Below are the code and all the weights of a small trained network. Each question names an input and a class and asks about switching units off, where a switched-off unit gives its printed mean instead of its output.

import numpy as np


def w(rows, s, z=0):
    codes = np.array(rows[::2]) - 128.0
    scale = np.full(codes.shape[1], s)
    scale[-1] = z or s
    return codes * scale


def norm(h):
    return h / np.sqrt((h * h).mean(-1, keepdims=True) + 1e-5)


def f(y):
    return np.maximum(y, 0)


def log_softmax(a):
    a = a - a.max(-1, keepdims=True)
    return a - np.log(np.exp(a).sum(-1, keepdims=True))


def net(x, mask):
    res = np.array(x, float).reshape(1, 2) / 4 @ E
    u = 0
    for l in range(3):
        y = f(norm(res) @ A[l][:, :-1].T + A[l][:, -1])
        res = res + np.where(mask[u : u + 6], y, B[l][:, -1]) @ B[l][:, :-1]
        u += 6
    return log_softmax(norm(res)[-1] @ U[:, :-1].T + U[:, -1])


A, B = {}, {}
E = w([
[84,149,102,91,112,102,81,115,254,108,101,159],'x0',
[103,70,186,178,168,173,61,139,123,189,195,173],'x1',
],0.0087)
A[0] = w([
[92,82,165,111,130,113,80,136,151,171,130,110,54],'L0N0',
[149,147,142,89,123,155,124,130,92,168,123,139,27],'L0N1',
[142,209,75,83,87,74,121,132,102,41,123,114,135],'L0N2',
[113,130,118,147,154,53,71,131,184,130,154,168,75],'L0N3',
[97,149,97,108,137,147,92,131,176,119,137,150,253],'L0N4',
[124,168,91,55,82,3,120,110,176,40,88,127,155],'L0N5',
],0.0075,0.0021)
B[0] = w([
[121,177,152,228,192,162,134,145,168,170,22,187,160],'L0N0',
[155,119,44,144,168,196,120,163,100,119,146,178,140],'L0N1',
[162,86,143,129,224,130,244,100,207,137,75,101,213],'L0N2',
[157,176,86,137,155,156,58,69,109,185,125,100,175],'L0N3',
[152,136,152,136,86,195,100,52,86,168,184,71,183],'L0N4',
[89,131,113,35,1,25,193,189,96,42,141,86,251],'L0N5',
],0.0057,0.013)
A[1] = w([
[179,111,118,109,177,131,142,139,129,119,99,106,110],'L1N0',
[133,114,150,63,102,12,155,179,179,41,121,129,7],'L1N1',
[165,92,128,146,143,152,118,146,92,155,145,117,138],'L1N2',
[110,102,155,117,93,113,115,98,157,150,147,136,114],'L1N3',
[148,142,101,110,107,92,187,142,128,51,109,119,155],'L1N4',
[158,147,143,94,151,87,123,141,134,132,114,119,30],'L1N5',
],0.011,0.0015)
B[1] = w([
[115,157,154,134,167,141,118,86,158,172,34,151,159],'L1N0',
[107,218,104,34,110,2,43,21,214,104,178,66,251],'L1N1',
[69,89,107,180,102,134,95,135,119,136,173,187,184],'L1N2',
[166,94,157,134,129,146,201,122,137,147,103,66,146],'L1N3',
[198,143,130,73,127,144,104,12,196,118,88,124,235],'L1N4',
[119,131,120,129,76,139,171,102,111,79,137,138,149],'L1N5',
],0.0088,0.015)
A[2] = w([
[166,133,90,104,145,110,156,93,134,83,98,152,249],'L2N0',
[149,181,136,58,132,93,154,127,121,48,102,124,193],'L2N1',
[137,150,121,139,112,138,100,107,170,133,102,89,195],'L2N2',
[118,139,118,22,55,65,135,133,161,113,119,54,108],'L2N3',
[94,119,171,137,161,112,115,252,79,110,157,166,58],'L2N4',
[120,98,146,118,127,140,138,158,149,120,145,104,72],'L2N5',
],0.011,0.0018)
B[2] = w([
[196,222,129,122,154,177,158,107,175,129,100,69,183],'L2N0',
[159,145,74,46,143,120,35,91,254,236,164,3,205],'L2N1',
[126,96,98,57,112,38,207,176,91,50,143,111,187],'L2N2',
[120,71,126,139,127,147,110,250,34,55,226,182,249],'L2N3',
[166,139,103,7,89,65,187,155,118,36,108,71,164],'L2N4',
[94,156,133,134,153,107,69,83,197,132,136,155,128],'L2N5',
],0.0087,0.018)
U = w([
[79,112,152,225,158,188,58,102,129,213,145,176,132],'0',
[92,177,186,172,129,113,154,201,140,112,68,149,3],'1',
[162,172,101,40,121,97,124,107,168,101,138,51,165],'2',
[102,71,112,138,111,129,145,251,49,47,169,188,179],'3',
[176,189,154,156,164,189,183,102,136,120,23,135,59],'4',
],0.011,0.0049)

Each question gives the input, the list of numbers given to net, and the class t.
The units are the neurons (one row each of A and B). Each row of codes is followed by its name. A weight is (code - 128) times the scale printed after its matrix; where a second scale follows, it is the last column's (A, B and U).
mask holds one flag per neuron, layer by layer. A switched-off neuron (its flag False) gives its mean, the last column of its row in B, instead of its output. The means were averaged over made-up inputs and are rounded, as every weight is.
A unit's drop is (log p(t) with every unit on - log p(t) with that unit switched off) / (log p(t) with every unit on - log p(t) with every unit switched off).
The circuit of an input: a set's keep is (log p(t) with only the set's units on - log p(t) with every unit switched off) / (log p(t) with every unit on - log p(t) with every unit switched off). Starting from the 12 units with the biggest drops (on a tie, the unit counted first), units are removed one at a time, each time the one whose removal leaves the highest keep (on an exact tie, the one counted first), for as long as the keep stays at least 0.8.
units of the circuit, in order: the units of the circuit, biggest drop first
k most important neurons: the k neurons with the biggest drops, biggest first
k most important neurons of layer l: the k neurons of layer l with the biggest drops, biggest first
drop of u: that unit's drop, to one decimal
input [-3,3], class 3: units of the circuit, in order	L1N1, L2N1
input [-8,5], class 3: 2 most important neurons of layer 1	L1N4, L1N1
input [-2,3], class 3: 2 most important neurons of layer 0	L0N2, L0N5
input [2,7], class 0: 2 most important neurons	L2N3, L1N1
input [-6,-2], class 4: units of the circuit, in order	L0N5, L1N1, L2N3, L2N1
input [-3,8], class 3: 2 most important neurons	L1N4, L1N1
input [-3,6], class 3: 4 most important neurons	L1N4, L1N1, L2N1, L2N4
input [0,2], class 0: 2 most important neurons	L0N5, L2N3
input [-4,2], class 3: 2 most important neurons	L1N4, L1N1
input [-7,-2], class 4: 4 most important neurons of layer 0	L0N5, L0N4, L0N3, L0N0
input [-8,-6], class 4: 3 most important neurons	L0N5, L1N1, L1N0
input [-8,3], class 3: 2 most important neurons	L1N4, L1N1
input [-4,8], class 3: 2 most important neurons of layer 1	L1N4, L1N1
input [-8,-2], class 0: 3 most important neurons of layer 0	L0N5, L0N2, L0N4
input [8,6], class 0: 2 most important neurons of layer 2	L2N4, L2N3
input [-1,2], class 3: 2 most important neurons of layer 2	L2N1, L2N0
input [2,6], class 0: 2 most important neurons	L1N1, L2N3
input [1,2], class 0: 4 most important neurons	L0N5, L1N1, L2N3, L1N4
input [-8,-1], class 3: 2 most important neurons of layer 0	L0N2, L0N5
input [-4,1], class 3: most important neuron	L1N4
input [2,5], class 0: drop of L1N1	0.3
input [4,5], class 0: drop of L1N4	0.1
input [-3,1], class 3: drop of L0N2	0.8
